Here is a tiny trained network, its code and every weight. The questions are about switching its units off for an input and a class, where a switched-off unit gives its printed mean instead of its output.

import numpy as np


def w(rows, s, z=0):
    codes = np.array(rows[::2]) - 128.0
    scale = np.full(codes.shape[1], s)
    scale[-1] = z or s
    return codes * scale


def f(y):
    return y / 2 * (1 + np.tanh(0.7978845608 * (y + 0.044715 * y**3)))


def log_softmax(a):
    a = a - a.max(-1, keepdims=True)
    return a - np.log(np.exp(a).sum(-1, keepdims=True))


def net(x, mask):
    res = np.array(x, float).reshape(1, 7) / 4 @ E
    y = f(res @ A[0][:, :-1].T + A[0][:, -1])
    res = res + np.where(mask, y, B[0][:, -1]) @ B[0][:, :-1]
    return log_softmax(res[-1] @ U[:, :-1].T + U[:, -1])


A, B = {}, {}
E = w([
[163,49,237,189,109],'x0',
[179,81,80,158,254],'x1',
[247,185,130,109,98],'x2',
[125,117,202,9,163],'x3',
[110,217,188,157,171],'x4',
[128,126,128,127,128],'x5',
[128,128,127,129,131],'x6',
],0.0085)
A[0] = w([
[64,139,156,136,78,85],'neuron 0',
[102,98,114,150,240,133],'neuron 1',
[153,105,107,135,171,81],'neuron 2',
[103,129,83,249,105,40],'neuron 3',
[126,102,179,68,147,134],'neuron 4',
[132,199,193,168,166,83],'neuron 5',
[24,96,146,101,169,80],'neuron 6',
[130,66,88,94,79,94],'neuron 7',
[98,122,125,134,159,54],'neuron 8',
[175,92,177,173,148,89],'neuron 9',
[177,134,134,88,129,95],'neuron 10',
[143,82,156,151,119,81],'neuron 11',
[177,95,133,155,210,62],'neuron 12',
[147,110,199,156,99,67],'neuron 13',
[115,173,58,110,137,79],'neuron 14',
[68,161,167,169,165,107],'neuron 15',
[160,42,102,99,87,113],'neuron 16',
[154,124,78,135,202,91],'neuron 17',
[123,122,144,56,163,88],'neuron 18',
[147,99,165,152,129,89],'neuron 19',
[210,170,120,135,104,57],'neuron 20',
[124,124,149,95,142,74],'neuron 21',
[48,70,96,124,134,105],'neuron 22',
[107,160,70,45,154,103],'neuron 23',
[67,159,144,103,18,2],'neuron 24',
[159,77,188,144,126,87],'neuron 25',
[169,96,107,132,195,46],'neuron 26',
[234,165,145,72,121,94],'neuron 27',
[128,115,160,69,156,64],'neuron 28',
],0.013,0.014)
B[0] = w([
[145,110,136,89,81,174],'neuron 0',
[153,135,168,90,78,254],'neuron 1',
[133,154,122,96,99,150],'neuron 2',
[149,145,50,181,89,188],'neuron 3',
[154,190,84,213,88,209],'neuron 4',
[121,169,58,64,211,185],'neuron 5',
[162,29,106,129,123,194],'neuron 6',
[128,191,101,89,185,171],'neuron 7',
[92,101,18,68,89,119],'neuron 8',
[75,122,139,147,119,182],'neuron 9',
[142,83,94,137,110,148],'neuron 10',
[66,103,108,111,132,147],'neuron 11',
[124,157,151,83,61,187],'neuron 12',
[70,138,131,115,113,167],'neuron 13',
[42,84,166,172,130,171],'neuron 14',
[145,109,82,73,191,178],'neuron 15',
[122,211,110,90,213,196],'neuron 16',
[113,160,145,101,75,198],'neuron 17',
[134,171,61,207,93,163],'neuron 18',
[68,126,115,127,126,147],'neuron 19',
[120,4,47,85,113,159],'neuron 20',
[117,138,71,137,106,122],'neuron 21',
[166,73,127,104,155,201],'neuron 22',
[53,125,178,162,149,214],'neuron 23',
[144,167,163,67,60,177],'neuron 24',
[59,106,135,148,138,177],'neuron 25',
[130,166,146,81,83,160],'neuron 26',
[142,29,126,114,132,213],'neuron 27',
[128,164,25,179,98,142],'neuron 28',
],0.013,0.0081)
U = w([
[115,155,150,67,60,81],'0',
[4,117,138,144,134,87],'1',
[141,156,59,189,101,94],'2',
[140,53,96,95,141,76],'3',
[127,141,142,130,147,252],'4',
[112,174,91,70,204,103],'5',
[128,136,150,133,139,241],'6',
[185,146,225,193,178,89],'7',
],0.014,0.024)

Each question gives the input, the list of numbers given to net, and the class t.
The units are the neurons (one row each of A and B). Each row of codes is followed by its name. A weight is (code - 128) times the scale printed after its matrix; where a second scale follows, it is the last column's (A, B and U).
mask holds one flag per neuron, in row order. A switched-off neuron (its flag False) gives its mean, the last column of its row in B, instead of its output. The means were averaged over made-up inputs and are rounded, as every weight is.
A unit's drop is (log p(t) with every unit on - log p(t) with that unit switched off) / (log p(t) with every unit on - log p(t) with every unit switched off).
The circuit of an input: a set's keep is (log p(t) with only the set's units on - log p(t) with every unit switched off) / (log p(t) with every unit on - log p(t) with every unit switched off). Starting from the 12 units with the biggest drops (on a tie, the unit counted first), units are removed one at a time, each time the one whose removal leaves the highest keep (on an exact tie, the one counted first), for as long as the keep stays at least 0.8.
units of the circuit, in order: the units of the circuit, biggest drop first
unit that matters most: the unit with the biggest drop
k most important neurons: the k neurons with the biggest drops, biggest first
drop when u is switched off: that unit's drop, to one decimal
input [7,7,8,5,5,0,8], class 3: unit that matters most => neuron 27
input [6,4,3,8,-4,6,-6], class 2: units of the circuit, in order => neuron 4; neuron 28
input [1,-4,-5,2,1,4,1], class 3: units of the circuit, in order => neuron 6; neuron 23
input [7,7,-1,2,0,-3,-4], class 0: units of the circuit, in order => neuron 12; neuron 1
input [3,-6,7,3,0,3,-3], class 3: units of the circuit, in order => neuron 27; neuron 20
input [-8,3,-5,6,-2,-7,-2], class 1: 2 most important neurons => neuron 23; neuron 14
input [6,2,3,0,4,-2,-1], class 1: units of the circuit, in order => neuron 9; neuron 25; neuron 13
input [7,1,4,3,-6,6,3], class 1: units of the circuit, in order => neuron 25; neuron 9
input [-3,-2,6,-7,-8,-1,-4], class 5: units of the circuit, in order => neuron 16; neuron 7
input [-2,7,-7,-6,0,-6,-4], class 0: units of the circuit, in order => neuron 1; neuron 17
input [3,-4,-8,-3,6,1,-3], class 3: 2 most important neurons => neuron 6; neuron 15
input [2,-6,-2,-2,7,-1,-3], class 5: 3 most important neurons => neuron 5; neuron 15; neuron 1
input [5,5,7,-6,4,-7,1], class 3: 3 most important neurons => neuron 20; neuron 4; neuron 27
input [-1,-2,-5,2,3,2,-5], class 3: unit that matters most => neuron 6
input [-4,-6,0,-1,-7,5,2], class 5: units of the circuit, in order => neuron 7; neuron 16
input [-8,5,-1,-3,-6,0,-7], class 1: 2 most important neurons => neuron 14; neuron 23
input [3,-4,1,-5,8,6,-7], class 5: 2 most important neurons => neuron 5; neuron 15
input [-8,4,-8,4,8,-2,-5], class 1: 2 most important neurons => neuron 23; neuron 14
input [6,4,-5,7,6,1,4], class 2: 3 most important neurons => neuron 4; neuron 28; neuron 18
input [8,5,-4,5,4,-7,3], class 1: unit that matters most => neuron 25
input [-8,3,0,-3,-2,1,2], class 1: 2 most important neurons => neuron 14; neuron 23
input [-5,-5,-3,-6,7,6,6], class 5: 3 most important neurons => neuron 15; neuron 5; neuron 4
input [2,-7,-8,7,-1,1,5], class 3: 3 most important neurons => neuron 6; neuron 22; neuron 1
input [-1,7,5,-7,-2,7,1], class 0: 2 most important neurons => neuron 17; neuron 12
input [0,8,-7,6,7,4,-7], class 0: 2 most important neurons => neuron 1; neuron 12
input [0,0,-8,5,0,-4,-5], class 3: 2 most important neurons => neuron 6; neuron 22
input [0,1,-1,-4,-8,-2,-5], class 5: unit that matters most => neuron 16
input [6,-1,5,-5,7,-4,-1], class 5: drop when neuron 5 is switched off => 0.9
